Here is a tiny trained network, its code and every weight. The questions are about switching its units off for an input and a target symbol, where a switched-off unit gives its printed mean instead of its output.

import numpy as np


def w(rows, s, z=0):
    codes = np.array(rows[::2]) - 128.0
    scale = np.full(codes.shape[1], s)
    scale[-1] = z or s
    return codes * scale


def norm(h):
    return h / np.sqrt((h * h).mean(-1, keepdims=True) + 1e-5)


def f(y):
    return y / 2 * (1 + np.tanh(0.7978845608 * (y + 0.044715 * y**3)))


def softmax(a):
    e = np.exp(a - a.max(-1, keepdims=True))
    return e / e.sum(-1, keepdims=True)


def log_softmax(a):
    a = a - a.max(-1, keepdims=True)
    return a - np.log(np.exp(a).sum(-1, keepdims=True))


def net(x, mask):
    ids = ['αβγεζηθλμξπστφψω'.index(c) for c in x.split()]
    T = len(ids)
    res = E[ids] + P[:T]
    u = 0
    for l in range(2):
        r = norm(res)
        for j in range(2):
            rows = slice(3 * j, 3 * j + 3)
            q, k, v = (r @ M[l][rows].T for M in (Q, K, V))
            z = softmax(np.where(np.tri(T) > 0, q @ k.T / 3**0.5, -1e9)) @ v
            o = O[l][rows]
            res = res + np.where(mask[u + j], z, o[:, -1]) @ o[:, :-1]
        u += 2
        y = f(norm(res) @ A[l][:, :-1].T + A[l][:, -1])
        res = res + np.where(mask[u : u + 8], y, B[l][:, -1]) @ B[l][:, :-1]
        u += 8
    return log_softmax(norm(res)[-1] @ U[:, :-1].T + U[:, -1])


Q, K, V, O, A, B = {}, {}, {}, {}, {}, {}
E = w([
[97,51,191,196,109,113,150],'α',
[115,64,157,167,112,202,73],'β',
[118,189,155,127,180,49,194],'γ',
[64,150,164,94,189,154,64],'ε',
[156,222,168,145,201,126,151],'ζ',
[66,29,190,134,122,141,28],'η',
[91,178,124,90,153,148,90],'θ',
[218,96,106,135,160,111,126],'λ',
[99,81,150,202,48,108,195],'μ',
[101,152,206,119,219,105,131],'ξ',
[146,213,104,121,168,80,154],'π',
[101,120,142,112,2,176,101],'σ',
[130,98,124,126,51,215,56],'τ',
[51,74,207,124,69,131,111],'φ',
[80,91,149,99,72,215,31],'ψ',
[49,156,175,100,152,109,162],'ω',
],0.019)
P = w([
[150,154,171,194,88,101,3],'0',
[155,84,145,119,120,49,50],'1',
[107,109,88,209,141,165,113],'2',
[165,92,155,28,133,119,110],'3',
[101,59,71,115,177,177,167],'4',
[165,139,116,87,100,183,181],'5',
],0.018)
Q[0] = w([
[99,220,189,66,29,41,50],'L0H1',
[113,37,40,125,122,18,103],'L0H1',
[124,95,117,252,98,74,80],'L0H1',
[82,202,144,194,207,226,179],'L0H2',
[109,237,126,239,59,68,71],'L0H2',
[110,32,124,197,84,226,164],'L0H2',
],0.028)
K[0] = w([
[65,163,96,253,151,144,119],'L0H1',
[171,193,185,144,109,127,75],'L0H1',
[103,145,140,137,86,42,80],'L0H1',
[98,224,101,164,182,169,190],'L0H2',
[104,170,156,204,97,81,74],'L0H2',
[136,56,113,206,114,200,161],'L0H2',
],0.037)
V[0] = w([
[157,86,122,144,125,116,134],'L0H1',
[81,109,39,35,90,51,96],'L0H1',
[141,113,121,127,125,115,134],'L0H1',
[133,93,154,104,160,184,188],'L0H2',
[6,247,166,109,190,113,149],'L0H2',
[156,63,222,199,99,146,138],'L0H2',
],0.012)
O[0] = w([
[96,154,125,133,152,143,144,177],'L0H1',
[107,135,45,71,110,56,98,99],'L0H1',
[127,136,129,132,133,135,131,141],'L0H1',
[116,111,71,86,150,104,156,133],'L0H2',
[6,192,151,126,130,101,188,1],'L0H2',
[146,77,93,117,88,99,62,175],'L0H2',
],0.012,0.0044)
A[0] = w([
[51,1,137,108,7,188,141,117],'L0N1',
[94,122,58,159,147,144,155,108],'L0N2',
[111,195,170,78,153,104,77,74],'L0N3',
[148,67,97,194,140,130,179,200],'L0N4',
[147,71,91,122,52,140,173,93],'L0N5',
[86,106,132,195,104,178,204,2],'L0N6',
[107,89,111,166,17,159,168,174],'L0N7',
[153,158,96,138,116,159,160,135],'L0N8',
],0.018,0.0043)
B[0] = w([
[100,186,252,61,120,169,112,254],'L0N1',
[135,170,170,157,145,143,79,175],'L0N2',
[73,135,112,167,113,176,229,239],'L0N3',
[169,115,88,49,132,74,72,235],'L0N4',
[166,141,164,60,199,136,142,237],'L0N5',
[197,115,201,113,122,129,55,166],'L0N6',
[148,163,141,82,98,92,51,182],'L0N7',
[92,147,100,143,128,123,132,144],'L0N8',
],0.019,0.0067)
Q[1] = w([
[115,163,131,110,149,123,92],'L1H1',
[119,114,137,139,132,120,139],'L1H1',
[134,98,116,166,124,123,123],'L1H1',
[131,166,116,119,44,127,162],'L1H2',
[110,37,142,175,106,99,74],'L1H2',
[76,189,107,148,207,75,3],'L1H2',
],0.028)
K[1] = w([
[146,107,150,100,129,138,169],'L1H1',
[110,146,145,109,163,137,123],'L1H1',
[127,99,131,171,77,114,116],'L1H1',
[99,184,144,113,208,178,101],'L1H2',
[154,149,135,216,8,110,121],'L1H2',
[164,32,175,50,91,179,252],'L1H2',
],0.025)
V[1] = w([
[180,77,139,127,124,17,173],'L1H1',
[196,162,42,151,122,177,132],'L1H1',
[161,221,176,119,74,117,141],'L1H1',
[248,236,72,149,143,133,167],'L1H2',
[116,130,89,92,91,252,66],'L1H2',
[131,232,165,85,52,73,124],'L1H2',
],0.029)
O[1] = w([
[123,144,168,150,205,222,159,28],'L1H1',
[94,71,169,122,177,59,188,38],'L1H1',
[59,71,87,105,125,136,84,249],'L1H1',
[14,6,120,239,154,137,129,141],'L1H2',
[67,176,241,69,138,66,138,189],'L1H2',
[145,175,54,195,209,101,32,164],'L1H2',
],0.016,0.012)
A[1] = w([
[168,112,121,140,205,111,215,2],'L1N1',
[78,157,160,128,149,80,168,185],'L1N2',
[146,160,141,131,118,168,77,160],'L1N3',
[116,129,120,119,68,101,186,74],'L1N4',
[149,43,182,119,89,135,2,84],'L1N5',
[187,118,104,104,97,105,147,142],'L1N6',
[74,160,146,176,152,150,124,93],'L1N7',
[135,162,186,83,118,111,122,59],'L1N8',
],0.039,0.0074)
B[1] = w([
[57,134,88,135,146,104,254,151],'L1N1',
[101,139,148,158,63,146,125,168],'L1N2',
[123,112,156,146,135,137,182,189],'L1N3',
[123,124,89,62,163,144,129,152],'L1N4',
[198,152,122,68,122,147,10,253],'L1N5',
[129,118,169,117,104,125,90,153],'L1N6',
[153,109,141,84,174,122,103,152],'L1N7',
[173,63,84,134,162,110,132,175],'L1N8',
],0.048,0.034)
U = w([
[182,135,157,138,121,146,36,149],'α',
[197,170,123,129,103,67,194,126],'β',
[82,216,35,87,82,124,122,38],'γ',
[170,248,123,163,70,159,154,101],'ε',
[67,76,77,160,186,84,77,95],'ζ',
[190,120,177,128,67,215,199,80],'η',
[131,143,90,190,151,186,177,245],'θ',
[70,200,156,156,151,54,87,127],'λ',
[96,174,200,146,229,136,129,142],'μ',
[180,87,91,11,182,128,169,1],'ξ',
[147,247,102,144,191,92,152,120],'π',
[147,116,165,128,211,125,218,223],'σ',
[53,94,193,120,129,199,130,148],'τ',
[160,24,142,161,91,89,156,122],'φ',
[124,161,107,158,90,9,126,126],'ψ',
[87,76,159,154,70,48,86,84],'ω',
],0.014,0.0076)

Each question gives the input, a string of symbols that net reads in full, and the target symbol t.
The units are the heads (3 rows each of Q, K, V and O) and the neurons (one row each of A and B). Each row of codes is followed by its name. A weight is (code - 128) times the scale printed after its matrix; where a second scale follows, it is the last column's (O, A, B and U).
mask holds one flag per unit, layer by layer, with each layer's heads first. A switched-off unit (its flag False) gives its mean, the last column of its rows in O or B, instead of its output. The means were averaged over made-up inputs and are rounded, as every weight is.
A unit's drop is (log p(t) with every unit on - log p(t) with that unit switched off) / (log p(t) with every unit on - log p(t) with every unit switched off).
The circuit of an input: a set's keep is (log p(t) with only the set's units on - log p(t) with every unit switched off) / (log p(t) with every unit on - log p(t) with every unit switched off). Starting from the 12 units with the biggest drops (on a tie, the unit counted first), units are removed one at a time, each time the one whose removal leaves the highest keep (on an exact tie, the one counted first), for as long as the keep stays at least 0.8.
units of the circuit, in order: the units of the circuit, biggest drop first
most important unit: the unit with the biggest drop
top k neurons in layer l: the k neurons of layer l with the biggest drops, biggest first
drop of u: that unit's drop, to one decimal
input π σ λ θ, target τ: most important unit -> L0N3
input ε ε φ ζ ψ ω, target ψ: top 2 neurons in layer 1 -> L1N5, L1N8
input λ γ φ λ ε, target τ: top 2 neurons in layer 1 -> L1N5, L1N2
input λ γ μ μ π θ, target ζ: units of the circuit, in order -> L1H2, L1N5, L0H2, L1H1
input α λ λ π ω, target ζ: units of the circuit, in order -> L0N2, L0H2, L1H2, L1N5
input γ μ π τ ζ, target ω: top 2 neurons in layer 1 -> L1N2, L1N5
input η θ α ε, target σ: units of the circuit, in order -> L0H2, L1N5, L1N3, L1H2
input θ λ ζ θ θ λ, target ξ: top 2 neurons in layer 1 -> L1N1, L1N2
input β π λ λ ω, target τ: units of the circuit, in order -> L1N5, L0H2, L1N2
input ζ ψ θ, target ψ: top 2 neurons in layer 0 -> L0N2, L0N1
input ζ ξ γ γ θ, target θ: units of the circuit, in order -> L1H2, L0N2, L1N5, L0H2
input λ λ θ, target τ: units of the circuit, in order -> L0H2, L1N5, L1N2
input π η ε ψ φ γ, target π: top 2 neurons in layer 1 -> L1N5, L1N3
input λ ψ θ, target ψ: most important unit -> L1H2
input μ θ ω, target γ: units of the circuit, in order -> L0H2, L1N5, L1H1
input θ θ μ θ π, target γ: top 2 neurons in layer 1 -> L1N5, L1N4
input λ λ λ λ μ θ, target μ: top 2 neurons in layer 0 -> L0N5, L0N4
input λ π β λ β γ, target φ: top 2 neurons in layer 1 -> L1N8, L1N5
input π λ γ λ α θ, target σ: top 3 neurons in layer 1 -> L1N5, L1N3, L1N8
input ξ λ ψ λ γ, target τ: most important unit -> L0N2
input φ ξ ω ω, target ε: top 3 neurons in layer 1 -> L1N5, L1N8, L1N3
input ζ μ γ ξ ξ γ, target η: top 2 neurons in layer 1 -> L1N5, L1N3
input λ β ζ, target φ: top 3 neurons in layer 1 -> L1N8, L1N5, L1N2
input θ ζ λ η θ, target β: top 2 neurons in layer 0 -> L0N2, L0N1
input γ α γ ζ, target θ: drop of L1H2 -> 0.8
input ψ γ λ α ω, target σ: drop of L1H2 -> 0.1
input π μ α θ θ, target γ: most important unit -> L0H1
input λ η ε, target β: drop of L0H2 -> 0.2
